Below are the code and all the weights of a small trained network. Each question names an input and a class and asks about switching units off, where a switched-off unit gives its printed mean instead of its output.

import numpy as np


def w(rows, s, z=0):
    codes = np.array(rows[::2]) - 128.0
    scale = np.full(codes.shape[1], s)
    scale[-1] = z or s
    return codes * scale


def norm(h):
    return h / np.sqrt((h * h).mean(-1, keepdims=True) + 1e-5)


def f(y):
    return y / 2 * (1 + np.tanh(0.7978845608 * (y + 0.044715 * y**3)))


def log_softmax(a):
    a = a - a.max(-1, keepdims=True)
    return a - np.log(np.exp(a).sum(-1, keepdims=True))


def net(x, mask):
    res = np.array(x, float).reshape(1, 5) / 4 @ E
    u = 0
    for l in range(2):
        y = f(norm(res) @ A[l][:, :-1].T + A[l][:, -1])
        res = res + np.where(mask[u : u + 6], y, B[l][:, -1]) @ B[l][:, :-1]
        u += 6
    return log_softmax(norm(res)[-1] @ U[:, :-1].T + U[:, -1])


A, B = {}, {}
E = w([
[14,70,173,175,169,35,203,127,207,133,172,252],'x0',
[120,123,140,123,141,125,131,128,128,129,117,112],'x1',
[125,128,122,134,127,140,125,127,135,128,130,128],'x2',
[66,182,22,72,160,102,142,99,103,107,65,165],'x3',
[84,128,173,2,102,163,71,111,143,107,217,150],'x4',
],0.009)
A[0] = w([
[40,119,178,61,137,130,123,127,154,126,208,179,52],'0.n1',
[31,103,166,188,137,82,167,125,152,129,154,192,41],'0.n2',
[101,121,127,253,146,77,172,132,141,131,84,158,58],'0.n3',
[26,135,69,101,150,91,152,125,137,128,93,189,16],'0.n4',
[128,132,134,157,136,115,134,132,122,127,116,134,19],'0.n5',
[124,97,238,213,135,121,138,136,152,134,198,152,3],'0.n6',
],0.03,0.0038)
B[0] = w([
[82,8,87,81,123,239,85,132,89,154,151,193,236],'0.n1',
[198,197,183,93,220,129,80,172,155,129,95,139,254],'0.n2',
[78,2,90,77,113,243,83,125,90,149,159,191,232],'0.n3',
[139,205,125,212,55,19,204,90,141,102,121,36,230],'0.n4',
[95,117,111,99,118,132,127,130,115,144,146,150,143],'0.n5',
[131,204,116,204,59,21,204,88,138,101,117,42,222],'0.n6',
],0.022,0.034)
A[1] = w([
[104,213,148,146,82,7,220,114,147,80,158,43,94],'1.n1',
[154,112,163,189,103,115,173,156,150,105,160,96,117],'1.n2',
[48,31,122,135,111,85,195,111,92,130,131,141,108],'1.n3',
[198,198,150,102,205,137,96,173,134,127,75,97,84],'1.n4',
[117,156,233,180,170,58,174,133,227,86,136,91,3],'1.n5',
[186,171,154,63,184,174,50,154,127,140,116,153,178],'1.n6',
],0.017,0.0029)
B[1] = w([
[145,124,199,172,69,2,173,35,137,15,105,132,229],'1.n1',
[79,174,71,48,124,98,109,65,128,80,87,159,161],'1.n2',
[189,165,223,63,246,147,58,184,177,137,113,161,179],'1.n3',
[126,176,176,104,205,122,117,192,176,160,172,183,225],'1.n4',
[100,136,87,109,106,188,178,186,93,114,203,58,160],'1.n5',
[116,165,134,172,179,67,178,159,158,142,115,146,251],'1.n6',
],0.0092,0.022)
U = w([
[137,201,159,123,198,108,142,197,158,138,117,132,198],'0',
[69,10,94,84,105,235,100,139,88,156,132,141,163],'1',
[123,173,158,158,35,32,185,65,131,39,113,51,6],'2',
],0.011,0.0017)

Each question gives the input, the list of numbers given to net, and the class t.
The units are the neurons (one row each of A and B). Each row of codes is followed by its name. A weight is (code - 128) times the scale printed after its matrix; where a second scale follows, it is the last column's (A, B and U).
mask holds one flag per neuron, layer by layer. A switched-off neuron (its flag False) gives its mean, the last column of its row in B, instead of its output. The means were averaged over made-up inputs and are rounded, as every weight is.
A unit's drop is (log p(t) with every unit on - log p(t) with that unit switched off) / (log p(t) with every unit on - log p(t) with every unit switched off).
The circuit of an input: a set's keep is (log p(t) with only the set's units on - log p(t) with every unit switched off) / (log p(t) with every unit on - log p(t) with every unit switched off). Starting from all 12 units, units are removed one at a time, each time the one whose removal leaves the highest keep (on an exact tie, the one counted first), for as long as the keep stays at least 0.8.
units of the circuit, in order: the units of the circuit, biggest drop first
k most important neurons: the k neurons with the biggest drops, biggest first
top k neurons in layer l: the k neurons of layer l with the biggest drops, biggest first
drop when u is switched off: that unit's drop, to one decimal
input [4,-4,7,2,4], class 0: top 2 neurons in layer 0 : (0.n2, 0.n3)
input [4,5,5,-1,5], class 1: units of the circuit, in order : (0.n1)
input [4,6,5,-1,0], class 0: 2 most important neurons : (0.n2, 0.n1)
input [8,-5,-7,1,1], class 0: 2 most important neurons : (0.n2, 0.n1)
input [1,-8,4,-4,5], class 1: 2 most important neurons : (0.n1, 0.n4)
input [7,-6,2,-1,-2], class 0: 3 most important neurons : (0.n2, 0.n3, 0.n6)
input [0,-5,-5,4,4], class 1: 2 most important neurons : (0.n1, 0.n6)
input [-3,-1,7,-3,4], class 1: top 2 neurons in layer 0 : (0.n4, 0.n6)
input [5,8,-3,0,-2], class 0: top 2 neurons in layer 0 : (0.n2, 0.n3)
input [1,-5,-3,0,-6], class 1: drop when 1.n4 is switched off : 0.0
input [-8,8,-2,8,4], class 0: drop when 0.n3 is switched off : 2.2
input [-8,8,8,-5,-7], class 0: drop when 0.n3 is switched off : 2.1
input [-8,-6,-4,-2,3], class 0: drop when 0.n3 is switched off : 1.8
input [4,-3,0,4,-8], class 1: units of the circuit, in order : (0.n3)
